Below is a small trained network, with its code and all its weights. Each question gives an input and a class and asks what happens when units are switched off, that is, made to give their printed mean instead of their output.

import numpy as np


def w(rows, s, z=0):
    codes = np.array(rows[::2]) - 128.0
    scale = np.full(codes.shape[1], s)
    scale[-1] = z or s
    return codes * scale


def norm(h):
    return h / np.sqrt((h * h).mean(-1, keepdims=True) + 1e-5)


def f(y):
    return np.maximum(y, 0)


def log_softmax(a):
    a = a - a.max(-1, keepdims=True)
    return a - np.log(np.exp(a).sum(-1, keepdims=True))


def net(x, mask):
    res = np.array(x, float).reshape(1, 4) / 4 @ E
    u = 0
    for l in range(4):
        y = f(norm(res) @ A[l][:, :-1].T + A[l][:, -1])
        res = res + np.where(mask[u : u + 4], y, B[l][:, -1]) @ B[l][:, :-1]
        u += 4
    return log_softmax(norm(res)[-1] @ U[:, :-1].T + U[:, -1])


A, B = {}, {}
E = w([
[88,33,129],'x0',
[131,52,210],'x1',
[202,224,189],'x2',
[254,102,110],'x3',
],0.006)
A[0] = w([
[25,111,142,3],'0.n0',
[115,132,162,75],'0.n1',
[50,126,68,97],'0.n2',
[113,63,254,111],'0.n3',
],0.0055,0.0035)
B[0] = w([
[125,212,139,171],'0.n0',
[46,31,187,134],'0.n1',
[39,253,84,205],'0.n2',
[85,16,251,254],'0.n3',
],0.0051,0.0025)
A[1] = w([
[85,123,99,168],'1.n0',
[81,129,151,7],'1.n1',
[123,208,11,5],'1.n2',
[125,105,98,31],'1.n3',
],0.012,0.0011)
B[1] = w([
[46,206,13,185],'1.n0',
[212,230,40,176],'1.n1',
[165,135,249,254],'1.n2',
[103,252,207,148],'1.n3',
],0.0031,0.0054)
A[2] = w([
[178,53,106,86],'2.n0',
[54,82,17,2],'2.n1',
[200,98,105,237],'2.n2',
[254,162,107,245],'2.n3',
],0.0086,0.0011)
B[2] = w([
[111,121,149,187],'2.n0',
[125,160,142,209],'2.n1',
[92,175,164,197],'2.n2',
[179,248,138,252],'2.n3',
],0.011,0.0043)
A[3] = w([
[62,161,238,253],'3.n0',
[58,65,181,45],'3.n1',
[10,173,77,140],'3.n2',
[1,75,109,145],'3.n3',
],0.007,0.0037)
B[3] = w([
[152,10,102,254],'3.n0',
[132,187,254,158],'3.n1',
[111,62,1,190],'3.n2',
[173,207,110,188],'3.n3',
],0.007,0.0081)
U = w([
[113,33,235,2],'0',
[29,134,7,137],'1',
[205,249,164,209],'2',
],0.012,0.00067)

Each question gives the input, the list of numbers given to net, and the class t.
The units are the neurons (one row each of A and B). Each row of codes is followed by its name. A weight is (code - 128) times the scale printed after its matrix; where a second scale follows, it is the last column's (A, B and U).
mask holds one flag per neuron, layer by layer. A switched-off neuron (its flag False) gives its mean, the last column of its row in B, instead of its output. The means were averaged over made-up inputs and are rounded, as every weight is.
A unit's drop is (log p(t) with every unit on - log p(t) with that unit switched off) / (log p(t) with every unit on - log p(t) with every unit switched off).
The circuit of an input: a set's keep is (log p(t) with only the set's units on - log p(t) with every unit switched off) / (log p(t) with every unit on - log p(t) with every unit switched off). Starting from the 12 units with the biggest drops (on a tie, the unit counted first), units are removed one at a time, each time the one whose removal leaves the highest keep (on an exact tie, the one counted first), for as long as the keep stays at least 0.8.
circuit, biggest first: the units of the circuit, biggest drop first
k most important neurons: the k neurons with the biggest drops, biggest first
input [-8,-6,0,-8], class 1: circuit, biggest first : 2.n3, 3.n2
input [-1,2,7,-6], class 0: circuit, biggest first : 2.n3, 3.n0
input [1,1,5,-7], class 1: 2 most important neurons : 1.n2, 1.n1
input [-5,-2,-1,-4], class 1: most important neuron : 2.n3
input [-7,-5,1,-7], class 1: circuit, biggest first : 2.n3, 3.n2
input [-6,6,7,-8], class 0: circuit, biggest first : 2.n3, 3.n0, 3.n3
input [-2,-1,6,-7], class 1: circuit, biggest first : 2.n3, 3.n0, 1.n2, 3.n2
input [5,-7,-5,7], class 2: 3 most important neurons : 0.n3, 2.n3, 1.n2
input [7,2,-2,-3], class 1: circuit, biggest first : 1.n2, 3.n3
input [-4,-4,2,-5], class 1: circuit, biggest first : 2.n3, 3.n2
